Below are the code and all the weights of a small trained network. Each question names an input and a class and asks about switching units off, where a switched-off unit gives its printed mean instead of its output.

import numpy as np


def w(rows, s, z=0):
    codes = np.array(rows[::2]) - 128.0
    scale = np.full(codes.shape[1], s)
    scale[-1] = z or s
    return codes * scale


def norm(h):
    return h / np.sqrt((h * h).mean(-1, keepdims=True) + 1e-5)


def f(y):
    return y / 2 * (1 + np.tanh(0.7978845608 * (y + 0.044715 * y**3)))


def log_softmax(a):
    a = a - a.max(-1, keepdims=True)
    return a - np.log(np.exp(a).sum(-1, keepdims=True))


def net(x, mask):
    res = np.array(x, float).reshape(1, 7) / 4 @ E
    u = 0
    for l in range(2):
        y = f(norm(res) @ A[l][:, :-1].T + A[l][:, -1])
        res = res + np.where(mask[u : u + 12], y, B[l][:, -1]) @ B[l][:, :-1]
        u += 12
    return log_softmax(norm(res)[-1] @ U[:, :-1].T + U[:, -1])


A, B = {}, {}
E = w([
[126,127,131,124,128,128,133,131,125],'x0',
[159,147,136,122,76,69,121,132,50],'x1',
[22,172,233,141,186,144,106,110,39],'x2',
[56,89,59,158,98,130,45,241,118],'x3',
[40,225,116,130,91,35,182,132,217],'x4',
[128,128,130,126,126,125,128,127,130],'x5',
[159,103,94,198,254,21,128,146,116],'x6',
],0.0067)
A[0] = w([
[59,100,98,191,85,130,69,155,113,68],'0.n1',
[101,127,124,2,57,206,95,89,142,214],'0.n2',
[97,120,145,59,39,144,103,117,147,19],'0.n3',
[81,206,131,129,125,94,189,163,166,134],'0.n4',
[178,144,138,112,51,50,94,131,39,95],'0.n5',
[180,147,162,110,58,43,127,147,53,87],'0.n6',
[149,130,80,167,213,79,126,141,128,87],'0.n7',
[147,146,142,173,177,80,111,134,126,68],'0.n8',
[66,96,104,120,220,228,167,127,229,42],'0.n9',
[154,103,70,161,198,90,129,98,93,53],'0.n10',
[129,142,132,90,53,32,129,134,27,68],'0.n11',
[109,150,116,180,136,86,149,124,153,1],'0.n12',
],0.0067,0.0049)
B[0] = w([
[201,201,175,98,160,143,92,174,165,160],'0.n1',
[145,111,164,249,143,59,97,114,120,254],'0.n2',
[133,120,166,214,101,71,150,125,115,146],'0.n3',
[115,73,38,136,131,170,67,38,50,184],'0.n4',
[91,90,101,176,207,219,186,135,192,164],'0.n5',
[125,123,111,163,186,211,181,139,213,158],'0.n6',
[89,71,239,230,58,93,131,110,144,175],'0.n7',
[99,62,190,144,61,129,139,128,150,143],'0.n8',
[121,88,84,214,160,221,254,174,148,163],'0.n9',
[124,85,174,175,93,85,102,101,125,158],'0.n10',
[76,103,90,180,173,238,188,151,197,157],'0.n11',
[92,99,139,113,60,150,145,63,107,118],'0.n12',
],0.0077,0.006)
A[1] = w([
[58,140,175,62,150,143,101,129,35,39],'1.n1',
[57,194,89,114,125,84,173,126,160,72],'1.n2',
[163,92,179,153,155,58,133,119,133,167],'1.n3',
[192,94,69,96,56,114,131,125,178,46],'1.n4',
[158,80,175,183,155,162,80,135,109,138],'1.n5',
[55,146,199,115,172,170,126,121,106,63],'1.n6',
[167,153,172,66,186,93,212,31,143,99],'1.n7',
[70,110,92,108,131,106,71,229,135,127],'1.n8',
[190,72,115,100,132,169,108,118,50,3],'1.n9',
[72,182,93,112,73,66,138,104,177,95],'1.n10',
[177,28,98,86,90,122,131,133,172,86],'1.n11',
[114,132,181,116,2,213,131,118,142,20],'1.n12',
],0.0098,0.0041)
B[1] = w([
[127,175,87,119,156,76,166,136,141,156],'1.n1',
[134,56,100,95,144,154,115,117,119,151],'1.n2',
[101,151,137,139,87,130,105,124,115,217],'1.n3',
[104,196,171,121,206,80,183,154,85,162],'1.n4',
[101,137,91,105,98,124,153,86,148,254],'1.n5',
[181,148,89,119,148,82,178,167,135,182],'1.n6',
[150,121,132,108,80,167,57,214,141,199],'1.n7',
[202,135,190,90,85,170,121,102,136,181],'1.n8',
[59,90,77,78,138,128,94,86,138,144],'1.n9',
[110,90,122,105,160,161,114,84,79,161],'1.n10',
[90,178,145,119,171,112,155,137,103,165],'1.n11',
[105,10,179,164,132,24,87,195,128,136],'1.n12',
],0.013,0.0085)
U = w([
[107,12,201,251,90,2,72,110,128,110],'0',
[144,221,109,81,223,48,202,161,90,114],'1',
[73,21,29,16,144,178,66,12,83,99],'2',
[246,143,184,59,63,217,34,181,169,99],'3',
[128,168,100,147,92,172,136,68,140,250],'4',
[124,59,96,206,159,225,209,146,190,91],'5',
],0.0093,0.012)

Each question gives the input, the list of numbers given to net, and the class t.
The units are the neurons (one row each of A and B). Each row of codes is followed by its name. A weight is (code - 128) times the scale printed after its matrix; where a second scale follows, it is the last column's (A, B and U).
mask holds one flag per neuron, layer by layer. A switched-off neuron (its flag False) gives its mean, the last column of its row in B, instead of its output. The means were averaged over made-up inputs and are rounded, as every weight is.
A unit's drop is (log p(t) with every unit on - log p(t) with that unit switched off) / (log p(t) with every unit on - log p(t) with every unit switched off).
The circuit of an input: a set's keep is (log p(t) with only the set's units on - log p(t) with every unit switched off) / (log p(t) with every unit on - log p(t) with every unit switched off). Starting from the 12 units with the biggest drops (on a tie, the unit counted first), units are removed one at a time, each time the one whose removal leaves the highest keep (on an exact tie, the one counted first), for as long as the keep stays at least 0.8.
units of the circuit, in order: the units of the circuit, biggest drop first
top k neurons: the k neurons with the biggest drops, biggest first
k most important neurons of layer l: the k neurons of layer l with the biggest drops, biggest first
input [-3,0,5,-1,-4,0,-8], class 0: units of the circuit, in order : (1.n12)
input [-7,-8,1,-6,-6,1,-6], class 5: top 2 neurons : (0.n9 0.n4)
input [7,-5,1,-8,7,7,-4], class 3: 3 most important neurons of layer 1 : (1.n7 1.n5 1.n9)
input [3,-3,-7,6,-8,7,-7], class 2: top 4 neurons : (1.n9 0.n7 1.n5 0.n8)
input [2,-5,8,-8,-1,4,-2], class 1: top 3 neurons : (1.n6 1.n1 1.n8)
input [4,7,-5,-6,0,-4,-4], class 5: units of the circuit, in order : (0.n5 0.n6)
input [-3,7,2,-4,-3,-7,6], class 5: 3 most important neurons of layer 0 : (0.n5 0.n6 0.n11)
input [-3,8,-8,7,1,3,-5], class 1: 2 most important neurons of layer 0 : (0.n7 0.n9)
input [5,3,5,6,2,-7,4], class 3: units of the circuit, in order : (1.n8 0.n2)
input [1,-2,-3,-5,5,-8,-4], class 2: units of the circuit, in order : (1.n10 1.n2)
input [-1,-7,7,-8,0,6,6], class 3: top 2 neurons : (1.n7 0.n2)
input [0,-4,3,5,-3,-1,-1], class 3: top 3 neurons : (1.n8 0.n4 0.n1)
input [-5,6,-3,7,6,8,-2], class 3: top 3 neurons : (1.n8 0.n1 1.n5)
input [0,2,-4,-7,-7,7,-4], class 2: top 2 neurons : (1.n9 1.n8)
input [-1,4,-7,-1,-1,0,-4], class 1: units of the circuit, in order : (1.n4)
input [-4,-5,-8,1,-3,-4,8], class 0: 2 most important neurons of layer 0 : (0.n7 0.n10)
input [5,-2,1,6,-5,-6,4], class 3: top 3 neurons : (1.n8 0.n4 0.n2)
input [4,-5,-7,2,-2,-5,8], class 0: top 2 neurons : (0.n7 0.n10)
input [5,5,-5,0,2,8,-5], class 0: units of the circuit, in order : (0.n3 1.n5)
input [-4,8,-7,-2,-4,-7,-6], class 5: top 2 neurons : (0.n5 0.n6)
input [-4,1,-6,7,-7,-6,6], class 2: 3 most important neurons of layer 1 : (1.n9 1.n5 1.n7)
input [-2,6,7,-3,1,4,-8], class 0: units of the circuit, in order : (1.n12)
input [3,-4,-6,-3,7,8,-2], class 2: top 3 neurons : (1.n10 1.n2 1.n6)
input [-1,-3,-8,7,2,6,-6], class 1: top 4 neurons : (1.n4 0.n7 1.n11 1.n7)
